Below is a small trained network, with its code and all its weights. Each question gives an input and a target symbol and asks what happens when units are switched off, that is, made to give their printed mean instead of their output.

import numpy as np


def w(rows, s, z=0):
    codes = np.array(rows[::2]) - 128.0
    scale = np.full(codes.shape[1], s)
    scale[-1] = z or s
    return codes * scale


def f(y):
    return np.maximum(y, 0)


def softmax(a):
    e = np.exp(a - a.max(-1, keepdims=True))
    return e / e.sum(-1, keepdims=True)


def log_softmax(a):
    a = a - a.max(-1, keepdims=True)
    return a - np.log(np.exp(a).sum(-1, keepdims=True))


def net(x, mask):
    ids = ['ΘΛΦΩαβγδεζημξπστ'.index(c) for c in x.split()]
    T = len(ids)
    res = E[ids] + P[:T]
    u = 0
    for l in range(3):
        r = res
        for j in range(3):
            rows = slice(4 * j, 4 * j + 4)
            q, k, v = (r @ M[l][rows].T for M in (Q, K, V))
            z = softmax(np.where(np.tri(T) > 0, q @ k.T / 4**0.5, -1e9)) @ v
            o = O[l][rows]
            res = res + np.where(mask[u + j], z, o[:, -1]) @ o[:, :-1]
        u += 3
        y = f(res @ A[l][:, :-1].T + A[l][:, -1])
        res = res + np.where(mask[u : u + 8], y, B[l][:, -1]) @ B[l][:, :-1]
        u += 8
    return log_softmax(res[-1] @ U[:, :-1].T + U[:, -1])


Q, K, V, O, A, B = {}, {}, {}, {}, {}, {}
E = w([
[122,134,119],'Θ',
[207,136,38],'Λ',
[188,60,225],'Φ',
[134,162,5],'Ω',
[69,118,86],'α',
[94,176,158],'β',
[164,113,147],'γ',
[232,131,122],'δ',
[120,177,132],'ε',
[131,163,114],'ζ',
[84,178,164],'η',
[102,156,74],'μ',
[213,162,105],'ξ',
[163,192,146],'π',
[67,143,143],'σ',
[209,120,129],'τ',
],0.017)
P = w([
[144,165,152],'0',
[253,183,231],'1',
[232,189,108],'2',
[248,144,65],'3',
[198,127,76],'4',
[178,32,68],'5',
],0.0045)
Q[0] = w([
[80,121,9],'L0H0',
[180,69,97],'L0H0',
[32,162,75],'L0H0',
[85,86,96],'L0H0',
[143,113,117],'L0H1',
[140,109,79],'L0H1',
[110,148,160],'L0H1',
[87,163,89],'L0H1',
[122,125,98],'L0H2',
[123,215,115],'L0H2',
[174,185,169],'L0H2',
[123,160,91],'L0H2',
],0.013)
K[0] = w([
[128,108,8],'L0H0',
[143,116,129],'L0H0',
[105,145,101],'L0H0',
[110,195,71],'L0H0',
[126,131,180],'L0H1',
[92,155,116],'L0H1',
[124,120,153],'L0H1',
[137,99,115],'L0H1',
[186,120,114],'L0H2',
[97,81,145],'L0H2',
[94,124,62],'L0H2',
[119,94,128],'L0H2',
],0.016)
V[0] = w([
[152,59,21],'L0H0',
[127,102,154],'L0H0',
[135,200,132],'L0H0',
[236,252,140],'L0H0',
[189,166,114],'L0H1',
[151,2,251],'L0H1',
[177,95,193],'L0H1',
[21,185,192],'L0H1',
[77,204,197],'L0H2',
[226,61,239],'L0H2',
[151,166,104],'L0H2',
[142,102,229],'L0H2',
],0.0064)
O[0] = w([
[207,16,217,148],'L0H0',
[117,135,60,121],'L0H0',
[83,52,139,147],'L0H0',
[191,226,83,255],'L0H0',
[112,25,151,195],'L0H1',
[198,157,123,78],'L0H1',
[58,253,57,146],'L0H1',
[97,152,90,57],'L0H1',
[109,254,60,106],'L0H2',
[165,247,146,152],'L0H2',
[186,94,104,168],'L0H2',
[89,191,173,106],'L0H2',
],0.0043,0.0053)
A[0] = w([
[158,175,129,138],'L0N0',
[121,140,193,58],'L0N1',
[77,191,150,243],'L0N2',
[109,34,52,211],'L0N3',
[134,69,1,253],'L0N4',
[101,160,131,159],'L0N5',
[94,181,144,254],'L0N6',
[65,167,226,143],'L0N7',
],0.0095,0.0026)
B[0] = w([
[51,167,70,205],'L0N0',
[139,175,218,140],'L0N1',
[196,26,38,190],'L0N2',
[119,255,118,211],'L0N3',
[135,140,170,254],'L0N4',
[121,45,165,154],'L0N5',
[147,76,68,189],'L0N6',
[223,149,149,161],'L0N7',
],0.0049,0.0057)
Q[1] = w([
[89,157,86],'L1H0',
[80,17,150],'L1H0',
[62,133,210],'L1H0',
[3,56,137],'L1H0',
[143,75,123],'L1H1',
[133,102,91],'L1H1',
[92,89,179],'L1H1',
[45,74,142],'L1H1',
[120,145,62],'L1H2',
[153,168,96],'L1H2',
[74,148,161],'L1H2',
[101,84,164],'L1H2',
],0.012)
K[1] = w([
[110,129,148],'L1H0',
[194,119,170],'L1H0',
[245,99,125],'L1H0',
[138,201,254],'L1H0',
[99,130,113],'L1H1',
[5,118,171],'L1H1',
[55,130,89],'L1H1',
[216,141,108],'L1H1',
[199,222,106],'L1H2',
[36,49,122],'L1H2',
[76,93,70],'L1H2',
[98,126,130],'L1H2',
],0.0089)
V[1] = w([
[157,78,72],'L1H0',
[82,120,56],'L1H0',
[170,68,106],'L1H0',
[134,127,174],'L1H0',
[135,38,117],'L1H1',
[78,106,145],'L1H1',
[145,34,197],'L1H1',
[148,55,160],'L1H1',
[99,251,50],'L1H2',
[55,54,98],'L1H2',
[139,77,65],'L1H2',
[148,154,172],'L1H2',
],0.011)
O[1] = w([
[131,54,68,175],'L1H0',
[36,49,120,145],'L1H0',
[164,142,19,151],'L1H0',
[137,161,67,93],'L1H0',
[88,200,26,93],'L1H1',
[127,144,174,50],'L1H1',
[147,176,49,64],'L1H1',
[129,134,45,97],'L1H1',
[186,2,252,190],'L1H2',
[109,187,129,2],'L1H2',
[138,96,76,144],'L1H2',
[54,109,158,150],'L1H2',
],0.0056,0.0086)
A[1] = w([
[43,58,27,133],'L1N0',
[216,151,45,150],'L1N1',
[197,210,171,33],'L1N2',
[87,233,244,167],'L1N3',
[2,125,53,1],'L1N4',
[167,73,160,79],'L1N5',
[192,103,96,30],'L1N6',
[76,61,49,217],'L1N7',
],0.006,0.0016)
B[1] = w([
[117,137,63,168],'L1N0',
[2,217,160,233],'L1N1',
[149,77,161,157],'L1N2',
[62,44,220,142],'L1N3',
[159,167,82,134],'L1N4',
[44,247,138,253],'L1N5',
[129,186,170,213],'L1N6',
[45,107,146,186],'L1N7',
],0.005,0.0052)
Q[2] = w([
[164,142,115],'L2H0',
[199,169,140],'L2H0',
[138,133,2],'L2H0',
[64,14,250],'L2H0',
[104,80,190],'L2H1',
[71,135,117],'L2H1',
[85,161,150],'L2H1',
[85,175,162],'L2H1',
[131,97,201],'L2H2',
[5,150,164],'L2H2',
[103,147,179],'L2H2',
[148,68,182],'L2H2',
],0.0091)
K[2] = w([
[37,169,93],'L2H0',
[187,162,41],'L2H0',
[255,62,103],'L2H0',
[227,72,62],'L2H0',
[113,68,105],'L2H1',
[218,218,140],'L2H1',
[113,219,76],'L2H1',
[111,69,13],'L2H1',
[195,161,145],'L2H2',
[197,102,119],'L2H2',
[130,187,114],'L2H2',
[144,146,228],'L2H2',
],0.0076)
V[2] = w([
[142,127,92],'L2H0',
[55,3,47],'L2H0',
[69,70,143],'L2H0',
[172,144,102],'L2H0',
[92,110,135],'L2H1',
[177,173,164],'L2H1',
[80,146,166],'L2H1',
[119,99,213],'L2H1',
[101,100,127],'L2H2',
[172,123,99],'L2H2',
[152,67,63],'L2H2',
[75,58,128],'L2H2',
],0.013)
O[2] = w([
[163,70,130,100],'L2H0',
[208,163,159,88],'L2H0',
[156,187,153,147],'L2H0',
[128,43,105,122],'L2H0',
[165,173,171,123],'L2H1',
[2,92,97,173],'L2H1',
[134,225,146,118],'L2H1',
[23,222,132,253],'L2H1',
[146,174,192,116],'L2H2',
[75,39,132,133],'L2H2',
[136,117,196,91],'L2H2',
[196,194,194,119],'L2H2',
],0.0066,0.0069)
A[2] = w([
[70,19,103,116],'L2N0',
[121,51,86,252],'L2N1',
[46,231,130,27],'L2N2',
[172,53,142,170],'L2N3',
[135,51,122,68],'L2N4',
[60,138,124,84],'L2N5',
[99,181,184,127],'L2N6',
[126,162,2,125],'L2N7',
],0.0084,0.002)
B[2] = w([
[100,76,162,254],'L2N0',
[88,222,166,216],'L2N1',
[220,116,29,240],'L2N2',
[195,161,2,179],'L2N3',
[101,138,216,173],'L2N4',
[232,101,168,212],'L2N5',
[41,146,113,209],'L2N6',
[105,110,135,182],'L2N7',
],0.0055,0.0092)
U = w([
[107,209,91,99],'Θ',
[136,50,91,94],'Λ',
[59,205,1,182],'Φ',
[145,112,138,254],'Ω',
[78,232,109,105],'α',
[112,176,201,35],'β',
[91,120,157,113],'γ',
[82,96,173,77],'δ',
[110,166,185,90],'ε',
[168,110,175,129],'ζ',
[115,161,183,119],'η',
[102,231,86,67],'μ',
[86,93,183,62],'ξ',
[103,163,151,210],'π',
[173,145,70,195],'σ',
[89,117,154,134],'τ',
],0.0093,0.004)

Each question gives the input, a string of symbols that net reads in full, and the target symbol t.
The units are the heads (4 rows each of Q, K, V and O) and the neurons (one row each of A and B). Each row of codes is followed by its name. A weight is (code - 128) times the scale printed after its matrix; where a second scale follows, it is the last column's (O, A, B and U).
mask holds one flag per unit, layer by layer, with each layer's heads first. A switched-off unit (its flag False) gives its mean, the last column of its rows in O or B, instead of its output. The means were averaged over made-up inputs and are rounded, as every weight is.
A unit's drop is (log p(t) with every unit on - log p(t) with that unit switched off) / (log p(t) with every unit on - log p(t) with every unit switched off).
The circuit of an input: a set's keep is (log p(t) with only the set's units on - log p(t) with every unit switched off) / (log p(t) with every unit on - log p(t) with every unit switched off). Starting from the 12 units with the biggest drops (on a tie, the unit counted first), units are removed one at a time, each time the one whose removal leaves the highest keep (on an exact tie, the one counted first), for as long as the keep stays at least 0.8.
circuit, biggest first: the units of the circuit, biggest drop first
most important unit: the unit with the biggest drop
top k neurons: the k neurons with the biggest drops, biggest first
k most important neurons of layer l: the k neurons of layer l with the biggest drops, biggest first
which heads matter: for each layer, one digit per head in row order, 1 if its drop is at least 0.15 and else 0, layers parted by /
input Ω Ω Θ δ, target σ: which heads matter -> 111 / 111 / 110
input Φ ε η ε β, target Φ: circuit, biggest first -> (L0H2; L2H2)
input Φ α Λ Φ π, target Φ: circuit, biggest first -> (L1H1; L1H2)
input Λ σ Λ π Θ ξ, target Λ: which heads matter -> 111 / 111 / 111
input Λ Ω Ω Φ Λ Λ, target Λ: circuit, biggest first -> (L0H2; L1H0)
input Ω ζ μ Ω, target σ: most important unit -> L0H2
input Φ Φ Φ Ω Φ, target Φ: circuit, biggest first -> (L0H2; L2H1; L2H2; L1H0)
input Φ Φ ζ, target Φ: circuit, biggest first -> (L0H2; L2H2; L2H0)
input π Φ δ, target Φ: circuit, biggest first -> (L2H1; L1H1)
input Ω δ Ω μ Φ Φ, target σ: circuit, biggest first -> (L0H2; L2H1; L1H2)
input Φ Φ τ, target Φ: which heads matter -> 001 / 000 / 011
input Φ η δ π Θ π, target Φ: circuit, biggest first -> (L0H2; L2H2)
input Ω Φ μ, target σ: circuit, biggest first -> (L0H2; L2H1; L1H1)
input Λ Φ Ω Ω Φ Φ, target Λ: circuit, biggest first -> (L2H1; L1H1; L1H2)
input Φ Ω δ Λ ε, target Φ: which heads matter -> 011 / 111 / 011
input Φ Φ Λ, target Φ: top 2 neurons -> (L1N3; L0N1)
input Φ ζ Ω Φ σ ε, target Φ: top 2 neurons -> (L0N0; L0N1)
input Ω α ζ ζ, target σ: most important unit -> L0H0
input Φ π Ω τ, target Φ: top 4 neurons -> (L1N5; L0N0; L1N3; L0N1)
input Λ ζ μ Λ τ τ, target Λ: 2 most important neurons of layer 2 -> (L2N3; L2N0)
input Φ ε Φ Ω Θ, target Φ: circuit, biggest first -> (L0H2; L2H2; L1H0)
input Ω μ τ, target σ: most important unit -> L0H0
input Λ δ τ α, target Λ: 2 most important neurons of layer 2 -> (L2N3; L2N0)
input Φ Λ Ω σ δ, target Φ: 2 most important neurons of layer 0 -> (L0N0; L0N1)
input Λ Φ Φ μ Φ Λ, target Λ: top 2 neurons -> (L2N0; L1N5)
input Φ Λ Φ γ, target Φ: 2 most important neurons of layer 0 -> (L0N0; L0N1)
input Ω Ω Λ Φ, target σ: top neuron -> (L2N3)
input Λ σ ξ Ω, target Λ: 2 most important neurons of layer 2 -> (L2N3; L2N0)
